Look-ups in named tables: a row name and a column name give one cell, copied from the table.

bebi =
	zak	nen	zug
tem	133	114	165
nad	208	146	92
lepip	149	126	173
rar	33	87	157
pokup	215	159	75
dus	120	110	113
geduvam	157	136	200
rumove	205	135	88
gik	54	100	163
kos	40	95	193
getupu	182	137	99

zug of rar = 157
zug of lepip = 173
zak of rar = 33
zug of rumove = 88
zak of rumove = 205
zug of kos = 193
nen of rar = 87
nen of nad = 146
zak of getupu = 182
zak of lepip = 149
nen of rumove = 135
nen of geduvam = 136
zug of dus = 113
zak of nad = 208
nen of tem = 114
zug of pokup = 75
zak of dus = 120
zak of pokup = 215
zak of geduvam = 157

Table metag
	lisit	keke	pufesor	rez	desopot	tib	nud
bodaze	43541	69123	71897	62319	57320	68544	56728
kop	35593	57960	58728	54341	22229	58082	21447
tev	38797	54344	57410	77143	40853	59344	42014
sovilu	42271	75513	77062	10763	54935	75147	55654
kovizi	45343	32315	29121	23674	69470	31287	69157
ruburo	41496	47417	46738	37353	19799	44889	23577
zopopan	41394	55094	56031	31490	16816	54229	17662
niliraz	35337	32642	31382	85537	32507	34629	31002
peno	42266	41872	41167	62405	35158	45577	33495

rez of niliraz = 85537
nud of sovilu = 55654
desopot of bodaze = 57320
nud of kovizi = 69157
lisit of sovilu = 42271
rez of ruburo = 37353
lisit of tev = 38797

tefim.csv
,sageke,runulum,gumuf,fifo,modagu,mugarez
rizifa,233,160,234,18,100,144
nas,222,189,143,245,115,100
migibap,39,150,133,40,43,175
nutus,102,245,60,217,246,148
levasus,248,164,254,16,94,169

What is the runulum of migibap in tefim? 150
What is the fifo of nutus in tefim? 217
What is the sageke of nutus in tefim? 102
What is the runulum of rizifa in tefim? 160
What is the runulum of levasus in tefim? 164
What is the gumuf of migibap in tefim? 133
What is the runulum of nutus in tefim? 245
What is the sageke of nas in tefim? 222
What is the modagu of levasus in tefim? 94
What is the modagu of nas in tefim? 115
What is the modagu of rizifa in tefim? 100
What is the mugarez of levasus in tefim? 169
What is the gumuf of levasus in tefim? 254
What is the modagu of nutus in tefim? 246
What is the sageke of rizifa in tefim? 233
What is the mugarez of migibap in tefim? 175
What is the sageke of levasus in tefim? 248
What is the mugarez of nutus in tefim? 148
What is the fifo of rizifa in tefim? 18

rafoz:
columns: sal, lufu, gop, vumu, lat, fur, teb
vilu: [550, 523, 694, 745, 546, 709, 546]
simo: [756, 702, 414, 489, 698, 715, 504]
keboz: [889, 753, 102, 435, 760, 889, 347]
tufebik: [316, 693, 574, 534, 676, 692, 563]
kogibe: [216, 347, 899, 656, 347, 182, 768]

lat of simo = 698
teb of vilu = 546
fur of simo = 715
sal of kogibe = 216
lat of kogibe = 347
vumu of keboz = 435
sal of vilu = 550
vumu of tufebik = 534
vumu of simo = 489
vumu of kogibe = 656
teb of keboz = 347
lufu of keboz = 753
lufu of tufebik = 693
vumu of vilu = 745
lat of tufebik = 676

nulotet
fields: fuv, rof
memi: [53.51, 54.12]
kan: [21.12, 40.69]
midipa: [67.33, 58.21]
lisagi: [38.79, 57.72]
dov: [15.06, 79.01]
nepob: [38.14, 56.85]
dofas: [35.82, 52.52]
fanifi: [50.47, 30.80]

What is the rof of dov in nulotet? 79.01
What is the rof of lisagi in nulotet? 57.72
What is the rof of dofas in nulotet? 52.52
What is the fuv of lisagi in nulotet? 38.79
What is the fuv of dov in nulotet? 15.06
What is the rof of memi in nulotet? 54.12
What is the fuv of midipa in nulotet? 67.33
What is the fuv of fanifi in nulotet? 50.47
What is the fuv of dofas in nulotet? 35.82
What is the fuv of nepob in nulotet? 38.14
What is the rof of midipa in nulotet? 58.21
What is the fuv of kan in nulotet? 21.12
What is the rof of nepob in nulotet? 56.85
What is the rof of fanifi in nulotet? 30.80
What is the fuv of memi in nulotet? 53.51
What is the rof of kan in nulotet? 40.69

mipaf =
        zod  bofiliz  gumude  zibuke   pof
zani    0.5     -0.2     0.3     0.2   0.4
nuv    -0.1      0.5     0.6     0.6   0.1
tuvu   -0.3      0.3    -0.5     0.3   0.9
saz     0.2      0.0    -0.3     0.5  -0.7
mazu    0.5      0.2     0.7     0.7  -0.5
kek    -0.5      0.4    -0.4     0.3  -0.2
zeme    0.6      0.2     0.0     0.6   0.2
zipel   0.0      0.2     0.0     0.6   0.0
kavet   0.2     -0.2    -0.9     0.7   0.4
gub     0.6     -0.5     0.4     0.7   0.0
sal     0.3     -0.2    -0.2     0.2   0.1
vuno    0.7     -0.2    -0.4     0.5   0.2

What is the zod of vuno in mipaf? 0.7
What is the zibuke of kek in mipaf? 0.3
What is the zibuke of sal in mipaf? 0.2
What is the pof of gub in mipaf? 0.0
What is the zibuke of zeme in mipaf? 0.6
What is the gumude of gub in mipaf? 0.4
What is the pof of zipel in mipaf? 0.0
What is the bofiliz of mazu in mipaf? 0.2
What is the bofiliz of nuv in mipaf? 0.5
What is the pof of sal in mipaf? 0.1
What is the pof of nuv in mipaf? 0.1
What is the pof of mazu in mipaf? -0.5
What is the zod of nuv in mipaf? -0.1
What is the gumude of zeme in mipaf? 0.0
What is the bofiliz of saz in mipaf? 0.0
What is the pof of kek in mipaf? -0.2
What is the bofiliz of sal in mipaf? -0.2
What is the gumude of sal in mipaf? -0.2
What is the zod of zipel in mipaf? 0.0
What is the gumude of kek in mipaf? -0.4
Row with the largest zod: vuno

ziposot =
,lanipe,puv,gev,lef,matib
mudifek,6927,26794,27947,24465,90244
nalo,28902,62698,10267,45241,53787
sez,8371,34335,35137,35621,29283
ked,10627,23836,35167,32180,11787
setufa,46699,69728,10242,60358,33955
tadir,18534,14763,22512,19862,24108
ribigu,17899,12495,14626,86473,9616

What is the lef of ked in ziposot?
32180
What is the puv of mudifek in ziposot?
26794
What is the matib of tadir in ziposot?
24108
What is the lanipe of ribigu in ziposot?
17899
What is the lanipe of nalo in ziposot?
28902
What is the lef of nalo in ziposot?
45241
What is the gev of setufa in ziposot?
10242
What is the gev of sez in ziposot?
35137
What is the puv of tadir in ziposot?
14763
What is the puv of sez in ziposot?
34335
What is the matib of ribigu in ziposot?
9616

goso =
,toregof,dos,fopaz,rono,fasazak,berele,pusaka,lanabuk,vomo,fos
tefudo,6,31,-13,21,8,-32,-8,-7,-25,-24
fasaf,-9,1,2,-7,5,5,-7,-8,6,-5
gemozot,5,62,0,32,18,-40,-15,-16,-4,-25
las,-6,-26,-3,-34,46,26,-7,13,-43,-13
par,-15,-29,4,-32,14,30,-5,1,0,2
vav,0,7,23,-29,81,-7,-21,26,-53,1
dab,-3,1,5,-13,25,-4,-11,4,-19,-4
pogika,-18,-14,9,-11,-33,12,-3,-16,48,15
tukota,-17,-10,-9,3,-55,15,3,-31,56,-2

fos of las is -13
vomo of pogika is 48
lanabuk of las is 13
berele of tefudo is -32
berele of tukota is 15
vomo of vav is -53
fopaz of par is 4
fos of vav is 1
fos of tukota is -2
toregof of las is -6
dos of las is -26
fopaz of gemozot is 0
fasazak of tukota is -55
fos of fasaf is -5
toregof of dab is -3
lanabuk of par is 1
lanabuk of vav is 26
lanabuk of pogika is -16
fasazak of par is 14

papip
|  | gez | zap | kipi |
|---|---|---|---|
| zatumov | 218 | 165 | 139 |
| pila | 102 | 167 | 161 |
| gemudu | 186 | 148 | 138 |
| vilez | 122 | 109 | 135 |
| zam | 200 | 153 | 148 |
| zuzafeg | 220 | 160 | 163 |
| zif | 29 | 154 | 162 |
| poge | 136 | 191 | 137 |
| fud | 40 | 129 | 162 |

zuzafeg, gez => 220
gemudu, zap => 148
zatumov, kipi => 139
poge, kipi => 137
zif, zap => 154
fud, zap => 129
vilez, zap => 109
poge, zap => 191
fud, gez => 40
zam, kipi => 148
vilez, gez => 122
zatumov, gez => 218
poge, gez => 136
zam, gez => 200
gemudu, gez => 186
zatumov, zap => 165
fud, kipi => 162
pila, gez => 102
Row with the largest kipi: zuzafeg

